Below is a small trained network, with its code and all its weights. Each question gives an input and a target symbol and asks what happens when units are switched off, that is, made to give their printed mean instead of their output.

import numpy as np


def w(rows, s, z=0):
    codes = np.array(rows[::2]) - 128.0
    scale = np.full(codes.shape[1], s)
    scale[-1] = z or s
    return codes * scale


def f(y):
    return y / 2 * (1 + np.tanh(0.7978845608 * (y + 0.044715 * y**3)))


def softmax(a):
    e = np.exp(a - a.max(-1, keepdims=True))
    return e / e.sum(-1, keepdims=True)


def log_softmax(a):
    a = a - a.max(-1, keepdims=True)
    return a - np.log(np.exp(a).sum(-1, keepdims=True))


def net(x, mask):
    ids = ['ΞΩβελμστφ'.index(c) for c in x.split()]
    T = len(ids)
    res = E[ids] + P[:T]
    u = 0
    for l in range(3):
        q, k, v = (res @ M[l].T for M in (Q, K, V))
        z = softmax(np.where(np.tri(T) > 0, q @ k.T / 2**0.5, -1e9)) @ v
        res = res + np.where(mask[u], z, O[l][:, -1]) @ O[l][:, :-1]
        u += 1
        y = f(res @ A[l][:, :-1].T + A[l][:, -1])
        res = res + np.where(mask[u : u + 4], y, B[l][:, -1]) @ B[l][:, :-1]
        u += 4
    return log_softmax(res[-1] @ U[:, :-1].T + U[:, -1])


Q, K, V, O, A, B = {}, {}, {}, {}, {}, {}
E = w([
[153,134,93,130],'Ξ',
[68,147,186,139],'Ω',
[96,107,76,110],'β',
[174,40,181,111],'ε',
[112,110,49,158],'λ',
[113,10,98,70],'μ',
[108,196,103,126],'σ',
[255,151,188,124],'τ',
[227,164,129,164],'φ',
],0.018)
P = w([
[146,143,223,163],'0',
[54,114,124,219],'1',
[193,162,163,123],'2',
[160,19,222,120],'3',
[57,121,119,235],'4',
[211,180,128,107],'5',
[175,18,210,136],'6',
[60,126,120,246],'7',
[236,217,95,80],'8',
[183,13,197,150],'9',
[63,136,121,253],'10',
[233,211,112,75],'11',
],0.0069)
Q[0] = w([
[254,195,12,10],'L0H1',
[149,193,84,218],'L0H1',
],0.0081)
K[0] = w([
[164,62,205,254],'L0H1',
[158,134,59,226],'L0H1',
],0.0078)
V[0] = w([
[106,123,215,253],'L0H1',
[89,74,41,124],'L0H1',
],0.0056)
O[0] = w([
[193,1,145,239,253],'L0H1',
[165,168,210,182,119],'L0H1',
],0.0057,0.0023)
A[0] = w([
[239,54,104,94,113],'L0N1',
[105,216,201,140,255],'L0N2',
[64,2,168,177,149],'L0N3',
[159,109,88,107,222],'L0N4',
],0.0078,0.0024)
B[0] = w([
[110,94,143,80,214],'L0N1',
[111,169,181,75,213],'L0N2',
[202,218,49,1,255],'L0N3',
[168,77,149,158,165],'L0N4',
],0.009,0.0048)
Q[1] = w([
[147,40,1,84],'L1H1',
[130,179,151,81],'L1H1',
],0.0078)
K[1] = w([
[167,34,54,174],'L1H1',
[89,125,254,124],'L1H1',
],0.0092)
V[1] = w([
[102,1,101,126],'L1H1',
[51,92,76,180],'L1H1',
],0.0065)
O[1] = w([
[26,148,254,141,35],'L1H1',
[120,136,157,184,3],'L1H1',
],0.0072,0.0031)
A[1] = w([
[116,73,218,99,191],'L1N1',
[77,73,84,247,2],'L1N2',
[35,136,30,174,133],'L1N3',
[90,193,94,114,135],'L1N4',
],0.013,0.0067)
B[1] = w([
[100,214,64,105,245],'L1N1',
[192,15,205,135,169],'L1N2',
[96,186,228,58,240],'L1N3',
[82,46,4,155,253],'L1N4',
],0.011,0.0035)
Q[2] = w([
[156,84,106,138],'L2H1',
[255,164,105,116],'L2H1',
],0.0085)
K[2] = w([
[151,31,10,148],'L2H1',
[253,140,158,156],'L2H1',
],0.0047)
V[2] = w([
[2,27,90,122],'L2H1',
[143,219,73,199],'L2H1',
],0.0099)
O[2] = w([
[174,239,64,120,1],'L2H1',
[58,2,50,132,113],'L2H1',
],0.0099,0.0039)
A[2] = w([
[127,115,160,248,255],'L2N1',
[127,108,94,134,116],'L2N2',
[137,94,75,202,134],'L2N3',
[193,108,191,160,79],'L2N4',
],0.014,0.0043)
B[2] = w([
[223,183,124,254,214],'L2N1',
[133,65,126,125,184],'L2N2',
[60,115,135,135,200],'L2N3',
[37,112,110,144,252],'L2N4',
],0.012,0.0042)
U = w([
[154,118,60,194,35],'Ξ',
[239,83,54,149,107],'Ω',
[68,175,96,158,187],'β',
[160,116,177,119,87],'ε',
[194,175,165,162,254],'λ',
[69,213,137,141,125],'μ',
[59,124,43,170,129],'σ',
[6,96,205,121,103],'τ',
[82,62,148,157,156],'φ',
],0.012,0.0061)

Each question gives the input, a string of symbols that net reads in full, and the target symbol t.
The units are the heads (2 rows each of Q, K, V and O) and the neurons (one row each of A and B). Each row of codes is followed by its name. A weight is (code - 128) times the scale printed after its matrix; where a second scale follows, it is the last column's (O, A, B and U).
mask holds one flag per unit, layer by layer, with each layer's heads first. A switched-off unit (its flag False) gives its mean, the last column of its rows in O or B, instead of its output. The means were averaged over made-up inputs and are rounded, as every weight is.
A unit's drop is (log p(t) with every unit on - log p(t) with that unit switched off) / (log p(t) with every unit on - log p(t) with every unit switched off).
The circuit of an input: a set's keep is (log p(t) with only the set's units on - log p(t) with every unit switched off) / (log p(t) with every unit on - log p(t) with every unit switched off). Starting from the 12 units with the biggest drops (on a tie, the unit counted first), units are removed one at a time, each time the one whose removal leaves the highest keep (on an exact tie, the one counted first), for as long as the keep stays at least 0.8.
circuit, biggest first: the units of the circuit, biggest drop first
most important unit: the unit with the biggest drop
k most important neurons: the k neurons with the biggest drops, biggest first
top k neurons in layer l: the k neurons of layer l with the biggest drops, biggest first
input Ω λ Ω Ω λ β, target λ: circuit, biggest first -> [L1H1; L2H1; L1N2; L2N4]
input μ Ω Ω β, target Ω: most important neuron -> [L0N3]
input β Ω μ, target μ: circuit, biggest first -> [L1H1; L2H1]
input λ ε Ω λ λ σ λ β Ω σ β, target μ: circuit, biggest first -> [L1N3; L2H1]
input Ω Ξ Ω τ β φ φ Ω Ξ, target φ: top 2 neurons in layer 1 -> [L1N1; L1N3]
input τ Ω λ Ω Ω Ω λ β λ Ω, target λ: circuit, biggest first -> [L2H1; L2N4]
input Ω Ω β Ω λ λ σ, target λ: circuit, biggest first -> [L2H1; L2N4]
input μ Ω φ φ Ω β Ω Ω Ω Ω Ω, target σ: 3 most important neurons -> [L1N4; L0N2; L1N3]
input Ω φ λ, target φ: top 2 neurons in layer 1 -> [L1N2; L1N3]
input λ τ β, target τ: circuit, biggest first -> [L2N1; L0N3]
input τ λ λ Ω Ω λ λ λ σ, target σ: 4 most important neurons -> [L1N4; L1N3; L2N3; L2N1]
input φ Ω Ω Ω λ, target τ: 4 most important neurons -> [L1N3; L0N2; L1N2; L2N1]
input τ β Ω σ λ Ω Ω Ω λ, target λ: 2 most important neurons -> [L2N1; L0N4]
input β φ τ Ξ, target τ: most important unit -> L2H1
input ε Ω λ τ Ξ λ μ Ω μ Ω, target μ: top 2 neurons in layer 1 -> [L1N2; L1N1]
input σ ε σ, target σ: 3 most important neurons -> [L1N3; L2N3; L0N1]
input σ λ φ Ω φ σ Ω Ω Ω β μ, target Ω: 3 most important neurons -> [L0N3; L2N4; L1N1]
input Ω φ Ω, target φ: top 2 neurons in layer 1 -> [L1N4; L1N3]
input τ ε Ω τ φ λ, target φ: 3 most important neurons -> [L2N4; L2N1; L1N1]
input Ω ε μ σ μ λ ε, target λ: circuit, biggest first -> [L2H1]
